[-2.83 -5.44 -1.94  6.04] : Sipib
[-0.96 -5.47 -1.19 -1.58] : nitor
[-1.14 -2.24  0.67  2.86] : rulok
[-0.66  3.06  3.02  0.86] : totul
[-0.88 -0.89  1.43  4.02] : ruge
[-2.68 -2.75 -1.16  1.31] : sas
[-0.41  1.98 -0.01 -8.96] : mikop
[-1.49 -6.72 -1.62 -0.01] : Lak
[3.08 3.02 0.86 6.47] : tof
[-2.98 -0.89  0.24  0.96] : suza
[-4.67 -2.03 -2.42 -2.54] : leg
start: [3.06 3.02 0.86] | totul, 2
miss ruge: [ 1.43  4.02 -0.88] | [-0.89]
start: [-0.88 -0.89] | ruge, 1

[ 2.24  0.40 -0.39  0.06 -1.06 -0.61  0.31  1.23]  Nata
[-5.71  3.47  1.23 -1.52 -1.01 -2.15  5.53  4.81]  kuzot
[ 9.83  1.48 -1.66  0.48 -3.83 -2.86  2.16  3.74]  meso
[ 2.90 -1.47 -0.72  0.62  0.20  1.21 -2.52 -2.19]  Nog
[-4.59  2.90  1.18 -1.42 -0.65 -2.08  5.05  4.02]  Ven
[ 2.38 -1.24 -0.45  0.36  0.17 -0.19  0.56 -3.02]  muko
[ 2.38 -1.24 -0.45  0.36  0.17  1.01 -2.25 -1.57]  Pap
[ 9.83  1.48 -1.66  0.48 -3.83 -2.86 -9.15 -7.75]  Rifef
start: [ 2.90  1.18 -1.42 -0.65 -2.08] | Ven, 2
start: [-1.66  0.48 -3.83 -2.86 -9.15 -7.75] | Rifef, 3

[ 0.09 -4.11  0.26  0.40 -1.26  1.63  1.32 -5.48 -2.15  0.74 -0.39 -1.07
 -3.48 -2.87  1.09  1.49 -3.06 -0.13 -1.69 -1.01 -6.15  2.82  0.78 -4.26
 -6.09 -2.98  1.37 -1.59 -5.85 -1.60 -4.25  1.02 -1.16  3.62  0.79  1.93
  2.40 -0.10  1.92 -3.86  1.01  1.63 -1.44 -5.61  2.80  0.50  0.92 -0.77] -> nar
[ 0.66  0.28 -2.12 -0.20 -0.72  1.27 -3.48  2.20 -1.83 -2.92 -3.32  1.80
  2.66  3.50  0.49 -2.33  4.26 -1.68 -0.28 -2.59 -1.32 -2.48  0.75 -0.53
 -1.81 -0.83 -0.35 -0.64 -2.87 -0.99  3.83  1.02 -1.16  3.62  0.79  1.93
  1.98 -0.10  1.92 -3.86  1.01  1.63 -1.44 -5.61  2.80  0.50  0.92 -0.77] -> fis
[ 0.66  0.28 -2.12 -0.20 -0.72  1.27 -3.48  2.20 -1.83 -2.92 -3.32  1.80
  2.66  3.50  0.49 -2.33  4.26 -1.68 -0.28 -2.59 -1.32 -2.48  0.75 -0.53
 -1.81 -1.51 -1.55  2.32  1.30 -1.82  3.83 -3.15  1.53 -3.03  1.67 -0.93
  3.46 -2.48 -3.08  2.34  1.85  0.18 -1.40  1.99  2.87 -0.10  2.05  1.29] -> voko
[-3.26 -0.85 -2.13  1.06 -2.28  0.18 -1.33 -3.88 -0.22  1.06 -3.27 -0.08
 -0.06 -5.54  0.36 -5.36 -4.41 -0.52  1.01 -1.11  4.25 -5.18 -1.18 -2.69
 -2.63 -0.83 -0.35 -0.64 -2.87 -0.99 -4.35 -1.05  1.51 -8.06  1.35 -1.01
 -2.06 -0.10  1.92 -3.86 -0.49  0.10 -1.30 -4.00 -3.31  2.19  2.47  5.65] -> sifa
miss voko: [ 1.67  2.05  1.27 -2.48  2.66 -3.03  1.99 -0.20 -1.68  0.75  4.26 -1.32
 -1.82  1.53  1.80 -0.53 -2.48  2.20  0.66  3.50  1.30 -2.59 -1.51  0.28
  0.18 -3.32 -1.83 -3.48  2.34  2.32 -2.12  1.29 -2.92  2.87 -3.15 -0.72
 -3.08 -0.93 -1.40 -0.10  1.85 -1.81  0.49 -1.55  3.46  3.83 -2.33] | [-0.28]
which: [ 0.09 -4.11  0.26  0.40 -1.26  1.63  1.32 -5.48 -2.15  0.74 -0.39 -1.07
 -3.48 -2.87  1.09  1.49 -3.06 -0.13 -1.69 -1.01 -6.15  2.82  0.78 -4.26
 -6.09 -2.98  1.37 -1.59 -5.85 -1.60 -4.25  1.02 -1.16  3.62  0.79  1.93
  2.40 -0.10  1.92 -3.86  1.01  1.63 -1.44 -5.61  2.80  0.50  0.92 -0.77] | nar
miss sifa: [-8.06 -0.22 -5.54 -1.01 -0.85  1.06 -0.99  0.36  1.35  2.47 -1.05 -1.11
 -4.35  1.01 -2.69 -2.28 -3.26 -3.27  2.19  1.51 -2.63 -1.30 -0.83 -0.10
  0.10  0.18  1.92 -2.87 -5.18 -2.13 -3.86 -3.31 -2.06 -0.35 -3.88 -0.08
  4.25 -5.36  5.65 -1.18 -0.49 -4.41  1.06 -0.52 -4.00 -0.06 -0.64] | [-1.33]
which: [ 0.66  0.28 -2.12 -0.20 -0.72  1.27 -3.48  2.20 -1.83 -2.92 -3.32  1.80
  2.66  3.50  0.49 -2.33  4.26 -1.68 -0.28 -2.59 -1.32 -2.48  0.75 -0.53
 -1.81 -1.51 -1.55  2.32  1.30 -1.82  3.83 -3.15  1.53 -3.03  1.67 -0.93
  3.46 -2.48 -3.08  2.34  1.85  0.18 -1.40  1.99  2.87 -0.10  2.05  1.29] | voko
which: [-3.26 -0.85 -2.13  1.06 -2.28  0.18 -1.33 -3.88 -0.22  1.06 -3.27 -0.08
 -0.06 -5.54  0.36 -5.36 -4.41 -0.52  1.01 -1.11  4.25 -5.18 -1.18 -2.69
 -2.63 -0.83 -0.35 -0.64 -2.87 -0.99 -4.35 -1.05  1.51 -8.06  1.35 -1.01
 -2.06 -0.10  1.92 -3.86 -0.49  0.10 -1.30 -4.00 -3.31  2.19  2.47  5.65] | sifa
start: [ 0.79  1.93  2.40 -0.10  1.92] | nar, 35

[ 6.40  0.34  6.80  4.87  0.83 -1.97 -2.70 -8.18  5.78  3.33  0.08  6.86
  8.96  1.35 -8.30  2.39  4.69  3.76  9.15  1.55  0.07 -5.56 -7.04] : med
[ 6.17  1.76  6.18 -3.77 -2.04  1.47  8.52 -8.06 -8.60 -3.31 -7.12 -2.44
  6.62 -3.78 -8.24  8.51 -3.77  0.67  7.88  8.69 -0.05  2.62  0.26] : Nav
[-1.63 -1.04 -6.91  4.88 -5.81  2.87 -0.58 -0.23  7.46  2.40 -5.69 -7.67
  8.67 -4.58 -7.07  2.53  2.61  2.75 -2.81  3.85 -5.53  0.28 -1.46] : Linog
[-4.29  3.46 -1.94  7.86 -2.96 -0.72 -3.31 -6.55 -0.20  8.56 -7.66 -2.06
 -8.81 -6.69  6.84 -5.72  0.07  4.55  5.09 -2.51 -1.81 -7.85 -2.72] : Duz
[-5.64  7.23  8.24  3.18 -6.64 -7.74 -7.15 -8.16 -2.57  2.23  4.86 -8.99
  9.07  5.25 -9.13 -0.46 -4.20 -7.41  4.04 -5.35  7.40 -8.08  4.71] : tok
[ 2.24  8.11  7.75 -1.67 -9.24 -6.32 -2.92  3.84 -4.29 -8.06 -7.40 -8.36
 -7.48 -6.55 -5.07 -1.23 -5.20  8.59 -6.43  6.83 -3.43 -1.75 -2.20] : Dated
[-8.66 -6.71 -1.05  6.11  3.76  5.26  8.40 -4.15 -2.78  0.68 -2.87 -6.02
  1.70 -6.16  1.32 -9.21 -2.40  3.93 -0.42  7.11  1.83 -4.02  6.58] : tuz
[-7.26  6.80  7.53  2.24 -7.13  2.71  7.60  0.39 -6.45 -4.41 -1.17  7.66
  2.75 -3.61 -4.54  6.92 -1.40 -8.88 -6.50  4.48 -8.94  6.44 -0.66] : Gabar
[ 3.67 -2.49 -2.80 -3.19  5.58  1.51  6.81  0.19 -2.06 -2.73  1.78  4.32
 -0.49 -5.49  5.32  3.73 -0.86 -2.09  5.78 -2.65 -2.24  9.12 -0.23] : Ledog
[ 1.95  3.25  5.14 -2.61  4.93 -6.67 -8.02  8.75  3.71  3.41  5.03 -8.60
  8.56  4.11 -2.64  7.83 -9.12 -8.16  3.67 -7.64  8.01 -1.77  7.25] : Vere
[ 1.83 -0.73 -8.04  5.28 -4.41  2.23  5.25  4.86 -8.16 -2.56 -2.57 -8.99
 -7.74 -7.15  4.20 -4.75  0.01  6.52  6.40  0.44  1.62 -0.47  2.69] : Gupib
start: [ 7.23  8.24  3.18 -6.64 -7.74 -7.15 -8.16 -2.57] | tok, 2
miss Gupib: [ 4.86 -8.99 -8.16 -8.04  2.23  6.52 -0.47  5.25 -2.56 -4.75  4.20 -4.41
  0.01  0.44 -7.15  1.62  2.69  5.28  6.40  1.83 -0.73 -7.74] | [-2.57]
miss Nav: [-3.77 -0.05  1.47 -2.44 -3.31 -8.60  0.67 -8.24 -3.77  8.51  8.69  8.52
 -2.04  6.17  1.76  2.62  0.26  6.62  7.88 -8.06  6.18 -7.12] | [-3.78]
start: [-7.74 -7.15 -8.16 -2.57  2.23  4.86 -8.99  9.07  5.25] | tok, 6
miss med: [ 6.40 -5.56  5.78  2.39  6.86  1.55  4.69  9.15  0.83  4.87 -8.18 -7.04
 -1.97  0.07  0.34 -2.70  8.96  6.80  3.33 -8.30  1.35  3.76] | [0.08]
miss Nav: [ 1.76 -8.06  1.47  8.52  0.26 -2.04 -3.31 -3.78 -7.12 -8.60 -2.44  6.18
  8.69  2.62  8.51  7.88 -3.77  6.62 -3.77  0.67 -8.24 -0.05] | [6.17]

